Below are the code and all the weights of a small trained network. Each question names an input and a target symbol and asks about switching units off, where a switched-off unit gives its printed mean instead of its output.

import numpy as np


def w(rows, s, z=0):
    codes = np.array(rows[::2]) - 128.0
    scale = np.full(codes.shape[1], s)
    scale[-1] = z or s
    return codes * scale


def norm(h):
    return h / np.sqrt((h * h).mean(-1, keepdims=True) + 1e-5)


def f(y):
    return np.maximum(y, 0)


def softmax(a):
    e = np.exp(a - a.max(-1, keepdims=True))
    return e / e.sum(-1, keepdims=True)


def log_softmax(a):
    a = a - a.max(-1, keepdims=True)
    return a - np.log(np.exp(a).sum(-1, keepdims=True))


def net(x, mask):
    ids = ['βγεζθστφψ'.index(c) for c in x.split()]
    T = len(ids)
    res = E[ids] + P[:T]
    r = norm(res)
    for j in range(2):
        rows = slice(2 * j, 2 * j + 2)
        q, k, v = (r @ M[0][rows].T for M in (Q, K, V))
        z = softmax(np.where(np.tri(T) > 0, q @ k.T / 2**0.5, -1e9)) @ v
        o = O[0][rows]
        res = res + np.where(mask[j], z, o[:, -1]) @ o[:, :-1]
    y = f(norm(res) @ A[0][:, :-1].T + A[0][:, -1])
    res = res + np.where(mask[2:18], y, B[0][:, -1]) @ B[0][:, :-1]
    return log_softmax(norm(res)[-1] @ U[:, :-1].T + U[:, -1])


Q, K, V, O, A, B = {}, {}, {}, {}, {}, {}
E = w([
[142,111,216,178],'β',
[143,61,118,175],'γ',
[195,183,116,142],'ε',
[156,115,117,106],'ζ',
[223,127,120,147],'θ',
[72,6,122,147],'σ',
[66,116,122,154],'τ',
[237,78,144,77],'φ',
[172,15,144,108],'ψ',
],0.019)
P = w([
[246,80,69,128],'0',
[232,49,65,146],'1',
[253,77,67,137],'2',
[250,86,73,128],'3',
[247,105,91,125],'4',
[231,109,99,118],'5',
[232,122,105,112],'6',
],0.0029)
Q[0] = w([
[126,178,150,34],'h0',
[166,223,44,181],'h0',
[227,142,128,177],'h1',
[51,255,195,48],'h1',
],0.019)
K[0] = w([
[136,114,122,64],'h0',
[167,165,43,205],'h0',
[182,171,211,146],'h1',
[102,187,50,4],'h1',
],0.019)
V[0] = w([
[143,136,254,195],'h0',
[155,128,87,82],'h0',
[133,150,208,154],'h1',
[146,104,148,113],'h1',
],0.014)
O[0] = w([
[254,66,122,123,43],'h0',
[67,158,100,69,254],'h0',
[169,63,76,181,133],'h1',
[171,99,106,135,225],'h1',
],0.0092,0.0031)
A[0] = w([
[94,103,171,212,45],'n0',
[83,169,113,185,53],'n1',
[136,52,140,95,129],'n2',
[192,156,228,124,44],'n3',
[48,123,136,208,5],'n4',
[142,247,163,165,33],'n5',
[147,56,208,118,52],'n6',
[125,150,135,46,69],'n7',
[85,163,116,200,8],'n8',
[118,112,118,140,100],'n9',
[89,158,102,109,79],'n10',
[143,90,187,95,86],'n11',
[186,65,141,122,80],'n12',
[32,131,80,115,44],'n13',
[125,80,244,71,125],'n14',
[34,119,138,78,41],'n15',
],0.012,0.0029)
B[0] = w([
[156,176,7,150,170],'n0',
[116,79,207,151,166],'n1',
[92,188,112,147,190],'n2',
[90,238,179,82,155],'n3',
[71,63,214,63,176],'n4',
[210,99,11,137,156],'n5',
[97,54,39,134,176],'n6',
[68,216,153,125,211],'n7',
[114,72,215,133,154],'n8',
[130,151,139,119,138],'n9',
[102,124,130,197,201],'n10',
[157,125,109,88,157],'n11',
[119,119,201,177,211],'n12',
[211,206,96,87,254],'n13',
[182,110,150,13,160],'n14',
[14,149,138,212,253],'n15',
],0.019,0.0067)
U = w([
[218,81,176,184,200],'β',
[116,79,64,223,67],'γ',
[213,162,29,91,143],'ε',
[87,233,133,187,152],'ζ',
[205,197,245,161,1],'θ',
[60,72,55,75,121],'σ',
[70,63,249,135,133],'τ',
[185,165,191,9,173],'φ',
[145,52,117,26,162],'ψ',
],0.012,0.0045)

Each question gives the input, a string of symbols that net reads in full, and the target symbol t.
The units are the heads (2 rows each of Q, K, V and O) and the neurons (one row each of A and B). Each row of codes is followed by its name. A weight is (code - 128) times the scale printed after its matrix; where a second scale follows, it is the last column's (O, A, B and U).
mask holds one flag per unit, heads first, then neurons. A switched-off unit (its flag False) gives its mean, the last column of its rows in O or B, instead of its output. The means were averaged over made-up inputs and are rounded, as every weight is.
A unit's drop is (log p(t) with every unit on - log p(t) with that unit switched off) / (log p(t) with every unit on - log p(t) with every unit switched off).
The circuit of an input: a set's keep is (log p(t) with only the set's units on - log p(t) with every unit switched off) / (log p(t) with every unit on - log p(t) with every unit switched off). Starting from the 12 units with the biggest drops (on a tie, the unit counted first), units are removed one at a time, each time the one whose removal leaves the highest keep (on an exact tie, the one counted first), for as long as the keep stays at least 0.8.
units of the circuit, in order: the units of the circuit, biggest drop first
top k neurons: the k neurons with the biggest drops, biggest first
drop of u: that unit's drop, to one decimal
input τ τ φ ζ γ β τ, target ε: top 3 neurons : (n0, n15, n6)
input σ ψ β ζ ζ, target γ: top 3 neurons : (n13, n7, n15)
input β ψ ε ζ φ, target β: units of the circuit, in order : (h1)
input τ ζ τ ζ γ, target γ: units of the circuit, in order : (n13, n0, n15)
input τ τ θ, target θ: top 2 neurons : (n15, n3)
input φ β ζ ψ τ ζ ζ, target ε: top 3 neurons : (n15, n7, n10)
input ζ φ ψ, target ψ: top 3 neurons : (n14, n6, n15)
input ζ ζ β ζ τ τ, target γ: top 3 neurons : (n6, n13, n12)
input β ζ τ ζ ζ τ, target γ: top 3 neurons : (n6, n13, n7)
input φ γ ζ β ζ τ, target β: top 4 neurons : (n12, n15, n7, n6)
input ζ τ φ, target φ: drop of n15 : 0.4
input θ ζ ζ φ β τ, target β: drop of n12 : 0.5
input ζ β τ φ, target β: drop of h1 : 0.9
input ε θ ζ φ β σ, target β: drop of h0 : 0.7
